In the rows, 128 means zero.
Each row is followed by its class.
[146 127 147 126 120 129 124 142 121 125 109 170 142 125 129 143 138 132
 134 105 144 149 142 153 118 138 120 124 131 142 118  92 107 116 138 132
 137 139 132 140 115 155 144 131 144 127 112 146  99 153 123 134 137] | Z_58
[115 114 207 173 122 108  88 145 169 110  86 160 139  83 169 131 142 100
 128 148 168 120 182 145 124 145 160 109 113 107 138  84  70  96 136 150
 144 140 156 167 137 110 120 104 163 134  74  69 114 195 178 191 115] | Z_326
[161 134 102 104 180 141  57 129 113 121 166  85 144 140 111 120  87 160
 145 119 111 126 118 118 117 105 115 165 123 173 141 138 156 132 114 229
 152 125 159 123 151 123 164 149 133 102 133 197 148  92 128  83 107] | Z_326
[104  97 169 158 155 105  28 133 202 126 115 178 160  92 157 124 160  87
 125 150 146 122 170 172 121  72 133 127 115 107 104 102  83  92 116 111
 109 137 136 152 117  94 116 118 127 100  68 135 133 158 136 191 113] | Z_650
[144 115 100 132 144 125  92 124 168 115 126 115 123 119 128 125 117 133
 136 139 123 125 123 126 130 128 111 144 130 133 130 136 130 126 116 158
 130 127 119 127 131 115 126 132 111  93 132 146 138 118 129 121 120] | Z_500
[194  97 170 122 156 161  66 130 138  94 161 131 136 115 140 134  87 120
 137 126 152 134 151 139 155 145 126 162 124 177 150  74 142 120 145 238
 150 140 179 170 150 105 183 136 169  93 119 144 125 175 144 123 128] | Z_650
[174 117 146 130 116 130 160 135 129 119 127 153 140 144 138 142 125 131
 109 119 148 149 145 146 122 133 122 113 131 156 111  83 123 104 158 134
 124 131 129 151 126 167 146 120 132 125 126 103 102 160 123 143 144] | Z_994
[ 97 135 117 132 178 123  11 122 166 117 122 107 165  96 143 118 122 108
 141 158 129 114 128 112 121  85 136 166 118  96 171 155 113 133  88 151
 142 119 148 132 116  78 128 131 119 109 128 174 160 106 145 118 109] | Z_667
[ 88 179 128 112 119 126 160 125 103 139  95 125 130 132 119 153 143 146
 124 142 116 121 127 104 127 179 140 139 125 102 157 153 110 145 121  81
 128 120 105 128 134 146 119 118 129 179 155 127 139 118 140 114 133] | Z_58
[ 73 189 101 118 122  93 162 110 101 145 110  97 128 139 113 133 137 159
 113 142 109 117 100 103 148 144 135 138 123 109 143 166 135 156 110  48
 120 123  97 120 120 142  97 133 125 158 163 144 145  70 136  95 143] | Z_584
[172  68 181 155 118 152 121 159 135 113 111 205 149 107 161 145 144 108
 133  98 170 154 176 180 127 163 130 118 127 175 102  46  89 103 156 172
 140 148 164 173 116 158 170 126 164 144  77  97  75 197 136 168 134] | Z_58
[138 120 137 135 103 122 180 143 113 130 122 151 135 138 134 130 131 142
 107 107 130 137 132 133 122 152 136  96 128 143 121  97 104 117 140 111
 123 140 124 147 117 151 127 121 138 147 124  88  98 142 126 140 137] | Z_994
[108 141  66 111 124 122 168 125 101 157 150 107 105 155  70 122 117 174
 111 122  85 135  89 114 117 120 106 123 154 120 103 180 146 138 113  96
 106 128  77  76 122 154 114 150  93 128 142 182 133  71  79  91 150] | Z_58
[ 86 132 119 148 124 100 111 125 166 118  93 122 122  91 139 126 145 116
 126 166 136 115 118  97 140 145 130 115 121  91 148 153  84 143 112 111
 125 132 125 127 117 100  88 107 115 149 111  85 138 121 154 138 103] | Z_500
[138 127 101  94 180 149  79 114 102 131 180  76 123 140  83 130  89 160
 139 125  95 112  86  99 137 108 113 178 139 136 167 149 158 146 101 164
 130 120 124 104 137 121 153 169 129 104 165 181 164  92 112  62 124] | Z_650
[ 59 132 143 166 117  92  95 134 165 120 101 126 134  97 135 111 150 104
 107 171 138 113 137 117 121 111 141  87 123  78 131 165  85 123 106  86
 110 150 122 132 113  79 103 106 117 148  90  74 135 121 151 173  99] | Z_815
[139 175 130 114 164 150  69 121 108  95 123  95 152 132 138 133 104 127
 159 136 142 112 130 106 134 160 133 176 104 150 205 134 147 154 102 189
 162 125 172 163 143 110 170 147 157 129 163 120 150 128 180  73  97] | Z_815
[142 145 121 127 159 109  77 124 139 114 123 137 168 131 133 127 128 126
 128 128 133 138 121 157 111  83 116 143 115 133 139 116 128 109 130 122
 127 125 136 142 123 140 128 134 117 100 123 150 134 128 131 114 119] | Z_994
[141 100 163 161 127 124 122 133 155 127 112 165 145 120 152 131 151  94
 101 132 150 140 156 165 129  96 127 102 132 147  63  91 117  94 149  95
 108 137 126 146 109 141 135 128 122 121  91 122 104 152 113 189 150] | Z_584
[102 118 150 140 127 118  92 125 163 103 116 131 142 106 155 129 128  98
 138 151 151 118 148 133 140 146 145 139 124 115 165 123 113 124 112 133
 144 125 144 150 136 113 119 121 156 137 122 107 134 159 168 144 119] | Z_632
[ 67 178 125 129 134 103  76 128 138 140  80 123 152 104 134 135 158 113
 141 159 126 104 133 108 120 145 139 150 116  82 167 167  93 137  93  98
 130 132 118 131 114 121 112 118 129 155 123 138 147 106 151 121  92] | Z_58
[106 164 115  90 107 116 188 107  86 139 145 113  98 154  87 141 120 168
 116 106 103 130  89  97 144 166 116 134 139 102 166 171 141 164 130  66
 136 119  95 105 126 149 134 145 109 146 178 135 143 102 119  77 167] | Z_589
[177  68 144 130 135 131  86 136 165 118 151 146 115 123 135 126 117 119
 121 115 135 135 156 152 134 116 110 125 132 162 102 108 130 111 145 163
 130 148 153 143 128 128 164 138 140 102  90 134 112 165 118 158 136] | Z_589
[126  96 125 156 160 114  22 127 196  98 111 129 147  84 159 107 125 104
 143 152 140 114 155 139 139 113 117 143 115 139 136 117 102 118 108 183
 135 134 174 146 128  75 126 127 123 102  92 119 141 137 151 152  83] | Z_500
[ 98 139 106 127 154 119  67 121 156 119 109  91 124  97 128 118 124 140
 140 155 114 100 107 102 131 127 118 149 124 110 167 161 107 150  95 144
 139 121 134 118 123  93 106 130 118 117 143 124 156 103 149 101  92] | Z_500
[138 119 123 121 100 116 174 125 161 125 122 158 108 133 109 129 138 154
  95 123 126 159 138 149 128 113 101  99 138 138  67 107 118 114 147  92
 107 124  90 113 117 158 110 123  96  98 129 143 108 136  93 153 167] | Z_500
[124 144 119 104 155 127  87 106 112 124 149  82 111 128 105 124  96 147
 140 134 111 104 102 100 147 141 119 165 131 123 190 173 144 151 125 147
 152 124 144 128 140 116 152 153 124 120 157 146 159 105 144  74 123] | Z_589
[ 74 197 131 114 118 112 153 118  89 122  90  77 139 124 134 146 109 160
 123 135 120 106 121  95 165 198 156 151 117 104 220 143 137 162 113  99
 149 114 136 152 129 136 118 127 167 171 172 114 156  95 181  74 125] | Z_584
[149  82 143 129  90 133 210 127 103 127 157 161  97 136 101 140 116 145
  97  93 144 161 127 157 139 145 118  96 155 145 113  87 145 121 153 101
 122 138 106 125 132 170 122 144 154 119 134 129  88 170 105 139 179] | Z_632
[134 145 122 112 132 122 143 114 131 117 114 121 119 125 128 145 120 157
 134 127 130 134 126 118 139 162 122 151 119 131 166 124 120 134 135 114
 138 112 116 125 131 143 121 137 120 126 163 128 137 124 140 100 137] | Z_500
[ 45 161 135 124 136 109  83 123 158 125 108  81 124  97 132 131 126 128
 133 185 120  89 128  82 147 159 151 147 114  68 193 179  84 157  85 117
 132 123 127 129 134  83  97 113 141 151 138 110 176 116 176 112 102] | Z_650
[ 84 149 117 146 141 127 115 130 126 130 108  82 143 118 146 123 129 119
 121 145 122 103 128 108 141 161 145 143 118 116 169 159 122 151 101 108
 131 123 142 139 119 110 118 130 141 170 130 105 149  99 161 111 113] | Z_584
[ 39 183  86 110 158  91  82 102 143 149 131  85 132 127 100 103 130 149
 123 167  82  99 103 102 112  68 123 141 125  76 136 203 124 139  78  71
 105 103  86  91 121  96  87 133  81 113 144 169 179  44 105 101 120] | Z_650
[102 143 114 139 173 109  36 123 156 120 116  95 167 101 136 115 127 111
 132 155 125 106 122 128 144  90 132 155 118 128 159 155 128 131  95 138
 127 129 150 140 118  86 131 142 136 109 119 170 152  95 150 111  94] | Z_584
[102 118 130 143 123 120 129 136 131 134 114 124 141 125 152 126 141 121
 106 127 123 119 142 135 134 134 133 116 129 137 106 128 115 120 116  99
 116 128 128 133 107 125 124 133 132 147 111 107 123 120 132 150 132] | Z_584
[ 76 192 130 117 103  94 196 121 105 147  98 109 117 143 117 148 136 155
 117 133 114 120 124  91 126 179 151 125 123  76 159 163 119 131 130  69
 129 114  81 126 143 155 102 114 120 168 156 113 145 110 149 120 142] | Z_326
[101 139 121 131 109 132 195 121  93 147 135 151 118 134 117 139 138 142
  96 110 124 142 114 107 116 133 126 102 139  96 105 131 111 136 131  51
 120 125  82 107 100 163 102 139 101 149 143 120 113 135 103 130 188] | Z_667
[125 154 146 104 120 144 190 113  87 133 137 137 126 151 116 161 117 165
 122 107 122 133 119 117 137 180 132 145 129 128 153 108 135 132 137  91
 132 113  99 136 136 174 133 138 136 151 172 130 132 131 121  97 174] | Z_650
[145 123 140 133 115 128 179 127 111 137 126 126 119 142 120 148 127 143
  90 119 136 142 133 144 146 147 126 116 134 152 105 111 151 118 156  98
 110 136 111 132 128 158 131 133 138 139 132 136 111 136 117 135 162] | Z_584
[133  87 129 146 136 132 100 134 152 132 150 149 134 113 124 122 132 113
 100 121 131 140 131 131 111  80 111 104 145 114  83 114 114 121 122 129
 118 142 107 109 105 114 120 135 105  96  92 153 110 144 101 155 145] | Z_667
[155 110 143 123 123 141 147 121 120 114 147 151 132 138 132 136 119 118
 119 110 146 150 143 151 131 136 121 133 134 150 130  97 144 121 145 120
 134 127 130 144 142 149 137 133 147 119 130 147 113 161 129 140 151] | Z_632
[141 117 148 157 125 126 131 134 167 122 118 148 156 128 155 134 142 103
 107 157 143 135 146 138 109 115 129 113 123 124  97 113 101  99 145 114
 118 138 112 149 123 156 117 102 101 131 103 104 123 154 134 173 133] | Z_994
[156 105  96 112 138 146 138 113 108 128 178 135 125 151 102 124 105 154
 125  97 120 150 112 149 123 103 104 136 157 159 108 113 163 126 124 125
 125 117 116 112 131 153 141 166 124  98 142 184 117 118  87 113 166] | Z_632
[136  98 105 141 146 141 108 131 126 132 155 144 145 126 132 119 119 129
 109 102 121 146 121 123 116 109 112 126 139 135  95 127 123 126 118 127
 126 139 126 120 107 122 134 151 115 119 118 159 109 128  98 138 146] | Z_667
[138 139 121 117 103 118 195 130  94 157 123 178 116 153  87 137 145 164
 103  90 113 163 116 148 110 116 118  98 150 131  78 106 132 115 148  74
 110 137  83 103 108 183 123 143 115 126 134 159  88 116  72 134 168] | Z_58
[135 142 104 105 133 149 168 118  76 130 157 113 126 147  97 150 102 172
 113 100 118 147 100  91 140 151 116 151 143 119 156 133 147 160 126 116
 134 114 108 113 123 154 143 149 117 141 171 156 134 118 111  79 172] | Z_667
[121 131 127 110 110 133 169 125  86 114 138 111 108 131 105 147 109 155
 125 109 147 135 118 110 155 186 128 133 138 131 190 121 131 161 126 134
 143 127 138 134 145 144 130 137 177 149 162 114 119 154 154  91 137] | Z_632
[ 77 148 130 146 110  73 157 124 171 165  94 170 130 129 116 122 175 136
  99 139 110 139 133 142  82  55 137  59 137  72  41 136  94  87 140  26
  90 125  53  86  99 152  71 106  72 117  93 131 116  96  81 193 156] | Z_326
[ 45 139 101 141 143 103  86 112 150 123 119  83 135 107 122  93 131 122
 138 164 114  94 119 106 132 101 132 138 132  84 169 184 112 142  86  99
 132 113 131 106 131  84  95 132 115 131 134 138 162  92 155 120 100] | Z_632
[130 106 110 127 150 132 112 114 131 148 160 150 127 142 123 121 132 126
 121 115 103 118 121 140 119 103 113 124 133 136 102 149 138 120 131  87
 120 135 107 119 112 144 134 156  92 111 117 147 134 105 102 130 148] | Z_589
[137 113 189 135  96 129 143 134 130 121 122 160 101 118 141 151 134 126
 111 115 158 132 154 125 163 188 137 107 125 124 149 105  94 137 160 119
 143 150 152 167 127 142 143 116 170 159 114  63 105 192 161 158 138] | Z_589
[ 93 183 127 116 140 128  99 122  99  99 105  69 134 121 120 134 101 150
 147 147 138 106 120  78 153 186 144 157 111 112 238 158 131 169  95 167
 158 128 159 153 143  94 143 140 169 149 171  95 152 115 192  65  95] | Z_815
[125 111 161 146 112 109 120 146 140 114 112 128 130  98 148 132 120 127
 125 130 145 121 158 124 137 170 145 113 122 126 136 105 103 110 138 178
 139 147 146 151 145 116 134 110 162 136  87  99 119 163 169 154 114] | Z_326
[119 148  99 128 156 104 103 111 135 156 125 125 149 135 108 114 148 142
 108 125 106 137 113 159 109  31 110 120 138 136  71 138 141 107 119  69
  99 118  97  99 101 144 125 157  93  83 129 199 127  81  84 128 146] | Z_584
[ 93 155  98 131 152 119 109 113 143 146 117 126 141 130 110 115 143 125
 130 153 105 128 116 138  99  90 122 138 140 102 116 164 126 121 103  99
 118 108  99  96 125 122 115 146  78 113 136 172 142  87  97 119 129] | Z_58
[148 125 140 135 114 146 161 136 129 130 129 154 120 135 128 138 129 131
 103 113 145 153 139 123 120 140 127 117 132 128  96 109 123 132 142 112
 129 135 112 129 117 152 132 123 125 132 125 137 103 160 120 146 173] | Z_667
[116 114 151 141 138  99  81 129 177 137 124 169 143 112 123 121 152 116
 115 128 132 143 143 160 116  56 121 107 127 109  77 106  99  96 129  83
 100 135 110 129 109 116 117 127 111  97  86 153 120 145 101 181 141] | Z_650
[114  82 186 169  89 111 137 137 176 129 108 193 122 104 171 130 151  98
 101 120 148 130 175 154 139 159 140  74 130 115  91 100  83 103 158  86
 123 155 135 161 115 130 124 103 135 153  71  50  99 176 139 214 142] | Z_589
[ 91 153 140 130  85 115 216 120 105 153 110 157 107 140 103 141 155 155
 103 115 117 139 126 128 121 153 124  99 149  93 105 124  95 125 138  35
 113 121  74  94 111 164  97 136 104 159 137 113 107 135 100 136 166] | Z_58
[195 104 147 103 116 164 190 133  62 120 183 143  98 154 101 157  80 185
 112  75 137 160 110 133 160 190 113 138 139 183 135  71 160 144 158 170
 141 141 137 144 137 174 160 154 170 133 147 120 103 177 114  85 182] | Z_650
[106 137 117 135 127 101 136 130 131 153 129 128 129 133 125 121 138 130
 121 133 112 122 128 117 101  94 132 100 129 107  87 149 118 111 125 104
 114 131  94 104 127 140 108 117 100 131 105 142 133  93 109 153 135] | Z_326
[138 129 125 137 142 112  94 120 133 122 138 152 143 131 116 116 131 141
 118 114 129 150 133 160 105  67 104 116 132 138 103 116 137 108 120 108
 118 135 114 129 115 125 138 154 117  78 118 154 112 117 107 132 133] | Z_815
[ 44 155 163 151 107  95 126 136 156 130  64 151 136  85 151 145 171 111
 125 173 141 106 159 114 137 185 161 117 112  69 167 144  52 137 112  74
 130 139 125 133 121 113  90 104 142 186 116  85 135 153 178 156 104] | Z_58
[ 94 137 128 122 106 102 176 121 110 139 120 168 132 129 117 140 150 151
 117 102 139 145 126 146 119 124 131 106 137 112 138 114 105 127 129  34
 118 121  97 126 116 167 103 130 140 138 151 125 109 133 118 138 162] | Z_632
[  9 197 127 136 101  75 175 121 138 153  61 133 134 110 121 130 179 129
 109 179 113 112 135 100 126 163 150 118 116  45 150 190  86 150 106  16
 112 122  77 102 123 123  70 101  88 189 141 115 152  95 151 139 128] | Z_58
[ 88 173  95 109 130 103 156 110 111 154 114 146 134 146  93 126 149 159
 123 116  89 136 104 132 103  94 112 128 140 102 108 155 125 129 122  39
 113 106  77  89 114 153 103 142  81 131 160 172 133  73  78 107 152] | Z_58
[116 169 116 117 104 119 182 123 126 130 122 103 136 148 124 131 122 143
 101 147 119 133 117  95 136 155 126 118 131 112 141 141 119 137 133 108
 126 126 104 126 126 152 111 118 114 142 152 109 131 120 141 109 132] | Z_994
[147 135 150 127 118 144 129 132 121 117 114 132 131 117 130 147 118 132
 135 133 137 134 144 124 135 183 137 139 128 146 145 103 124 130 133 179
 145 142 139 147 137 138 151 124 149 142 128 129 119 159 145 121 129] | Z_58
[126 137 128 122 138 126  98 126 128 106 124 109 152 121 120 122 103 136
 130 127 132 138 128 131 139 134 125 137 120 138 174 120 147 137 106 158
 137 138 138 147 129 113 154 143 147 100 130 132 133 115 154  88 112] | Z_815
[142 134 160 129 148 157  91 131 131  99 127 122 146 112 155 148  98 122
 135 137 151 122 148 108 145 188 151 168 109 142 200 100 123 151 114 186
 168 128 169 171 138 120 153 122 168 151 141 122 138 166 177 101 128] | Z_667
[ 99 125 146 162 132  93  76 132 173 123 101 172 156 107 144 110 154 106
 111 136 144 142 156 163 108  67 124  89 121 105 100 125  95 100 121  77
 108 140 117 140 100  96 114 127 113  99  83 110 107 127 119 175 120] | Z_815
[189  57 153 153 122 138 113 151 134 122 142 188 130 115 136 130 124 120
 118 102 153 160 153 184 125 134 116 106 142 178  67  62 121  92 161 177
 123 168 149 143 123 143 157 137 153 114  65 133  76 178 106 170 142] | Z_58
[165 140  74  98 183 127  76 110 110 117 168  94 149 159  89 122  99 158
 137 135 104 130  85 114 122  63  96 166 138 159 143 148 161 132 105 174
 132 112 132 107 136 125 145 173  98  80 165 203 147  90 103  61 124] | Z_994
[145  97 163 143  72 116 193 149 170 115  95 169 104 112 146 140 142 124
  94 123 159 157 163 143 140 179 126  83 133 128  99  75  90 114 164 113
 123 142 116 148 117 150 113  93 140 136 103  62  88 183 140 185 148] | Z_500
[189 121 114  85 138 164 137 114  87 106 177  98 109 157  98 141  78 163
 138  98 134 153 107 133 139 148 110 163 145 183 168 104 182 147 131 195
 155 116 147 126 154 149 167 158 167  98 173 179 123 137 123  66 148] | Z_632
[123 146 149 137 124  94 111 128 142 116  99 161 154 124 146 135 146 136
 125 127 147 138 146 148 123 115 128 128 112 128 139 101  95 111 130 104
 131 125 137 156 116 143 120 123 134 124 125 110 115 149 142 136 121] | Z_994
[136 135 111 119 129 128 173 110  92 147 151 124 118 157  95 130 127 162
 101 108 117 149 101 146 139 101 113 124 149 146 100 124 158 131 137  83
 114 110 106 102 114 145 130 161 104 120 153 165 121  97  88 104 181] | Z_584
[ 70 151 130 144 132 109  86 139 152 128  88 139 149  98 136 125 147 116
 133 160 124 105 142 112 135 157 154 130 121  93 156 149  91 139 100 127
 133 143 142 133 123 100 113 116 134 166 113 120 141 120 157 145  98] | Z_58
[168 129 155 124 143 130  99 129 132 121 134 131 139 130 132 140 110 148
 131 119 140 131 153 144 125 123 126 142 126 150 128  92 133 102 144 192
 143 123 142 135 153 142 151 134 141  98 118 153 125 157 139 126 134] | Z_326
[ 99 133 141 148 101  96 159 124 169 133 109 146 136 128 136 132 151 111
  92 162 132 137 139 128 132 113 128  89 132  89  97 137  91 108 146  69
 100 132  94 126 120 133  97 108  93 130 108 106 126 139 126 171 128] | Z_994
[ 85 136  68 142 158  94  91 108 168 137 131 116 129 113 105  92 145 143
 121 156  94 110  93 110 105  39  94 121 141  89  88 187 115 125  97  60
 100 115  78  62 101 102  77 144  44  87 131 155 153  65  85 135 125] | Z_500
[108 175 101 111 133 137 152 121  73 107 134  71 116 144 109 132  86 163
 148 126 119 118 107  66 153 205 145 161 118 121 242 165 152 182  97 148
 156 122 147 143 140 108 150 148 162 163 183  94 153  86 174  49 109] | Z_815
[114 174 132 115 121 137 175 123  61 132 114  94 117 133 118 148 121 167
 121 120 134 120 109  98 157 188 142 142 122 140 180 124 130 172 123 110
 142 125 144 138 124 148 140 135 166 172 171 104 131 118 158  79 140] | Z_584
[ 86 167 144 117 135  91 107 123 129 130 101 110 144 113 122 127 131 135
 124 140 119 121 132 121 122 119 142 134 113  94 158 143 125 118 126 126
 135 121 116 133 137 124 113 115 123 124 130 142 148 106 144 119 115] | Z_326
[103 156  69  96 124 118 179 106 101 147 140  82  99 145  75 127 116 183
 116 125  92 130  73  83 143 141 100 142 145 105 151 176 142 163 112  89
 118 109  81  82 121 143  99 150  83 129 181 154 150  67 100  68 146] | Z_500
[252 101 133 109 150 179  79 122  98  98 200 132 121 148 126 145  60 182
 154  65 144 166 127 147 133 122 105 164 141 215 136  49 150 125 141 245
 170 126 165 169 126 147 198 159 182  72 136 181  91 172 105  76 162] | Z_667
[112 144 106 127 132 122 129 117 139 122 135  86 121 137 103 115 109 138
 116 149 107 126 113 112 123 117 121 127 138 111 147 168 155 136 109 125
 120 124 103 114 134 102 132 134 108 112 147 134 145  89 123 104 125] | Z_815
[ 98 139 145 130  95 119 184 125 138 123  92 142 121 121 142 149 146 140
 118 136 138 129 142 112 145 190 135 122 118 101 151 121  89 136 134  78
 124 116  98 133 125 145 103 103 114 159 141  79 133 135 150 138 144] | Z_500
[171 102  86 118 128 145 168 131  94 141 175 105 121 161 100 121 101 154
  93  95 107 151 104 143 134 109 102 115 151 184  77 120 176 124 134 144
 110 136 117 110 120 158 146 154 125 104 134 173 109  98  80 109 163] | Z_584
[149 102 130 142 154 101  62 129 193 118  99 174 155 101 150 122 148 110
 133 122 137 142 149 173  98  67 105 122 123 134  98  95 104  94 132 107
 117 122 126 133 110 113 122 125  96  77  94 148 119 133 104 169 121] | Z_500
[111 141 103 128 155 109  92 111 133 126 140 109 150 133 115 121 124 126
 121 146 107 121  95 110 128  84 113 137 136 102 142 164 120 124 118 110
 120 118 115 114 122 109 113 148  89 116 143 145 151 100 114 105 117] | Z_994
[ 94 115 143 165 122 109 120 136 151 133 101 141 146 105 157 132 143 112
  94 137 136 116 152 149 142 144 138 104 135 119 108 119 104 112 131  86
 114 144 130 153 116 132 112 126 145 145  95 103 120 136 148 169 125] | Z_584
[161 113 146 116 134 136  96 125 128 112 156 118 107 128 118 133 107 136
 123 118 132 123 122 116 151 147 112 138 132 152 143 136 140 140 146 171
 145 148 153 139 135 123 170 136 144 120 129 120 127 152 139 117 123] | Z_589
[ 98 142  95 122 128 132 154 125 108 133 144 111 129 140 115 122 120 155
 113 118 107 128 117  94 127 146 126 137 130 123 127 153 135 154 101 114
 128 124 109 116 123 133 127 134 117 150 144 154 130  95 121 103 142] | Z_667
[150 103 173 155 162 118  25 118 193 111 118 175 148 100 159 123 148  81
 134 141 148 123 166 164 120  77 124 128 116 135 109 113 105  96 143 126
 130 137 162 153 127 101 152 125 117 101  78 126 130 167 137 183 119] | Z_589
[ 84 175  81 122 165 111  54  98 152 130 125  91 127 125 121 102 126 131
 148 146  88  90 110  92 120 109 121 153 123 104 161 213 133 153  94 116
 142 112 137 111 127  79 120 144  96 125 140 153 168  65 135  90 105] | Z_589
[ 82 147 113 142 123 100 132 121 156 151 103 156 140 125 115 131 166 110
 106 152 112 131 128 138 104 104 116 113 142  85  73 165 112 106 120  52
  94 130  71  97 117 143  98 128  73 137 110 156 130 109  89 163 142] | Z_58
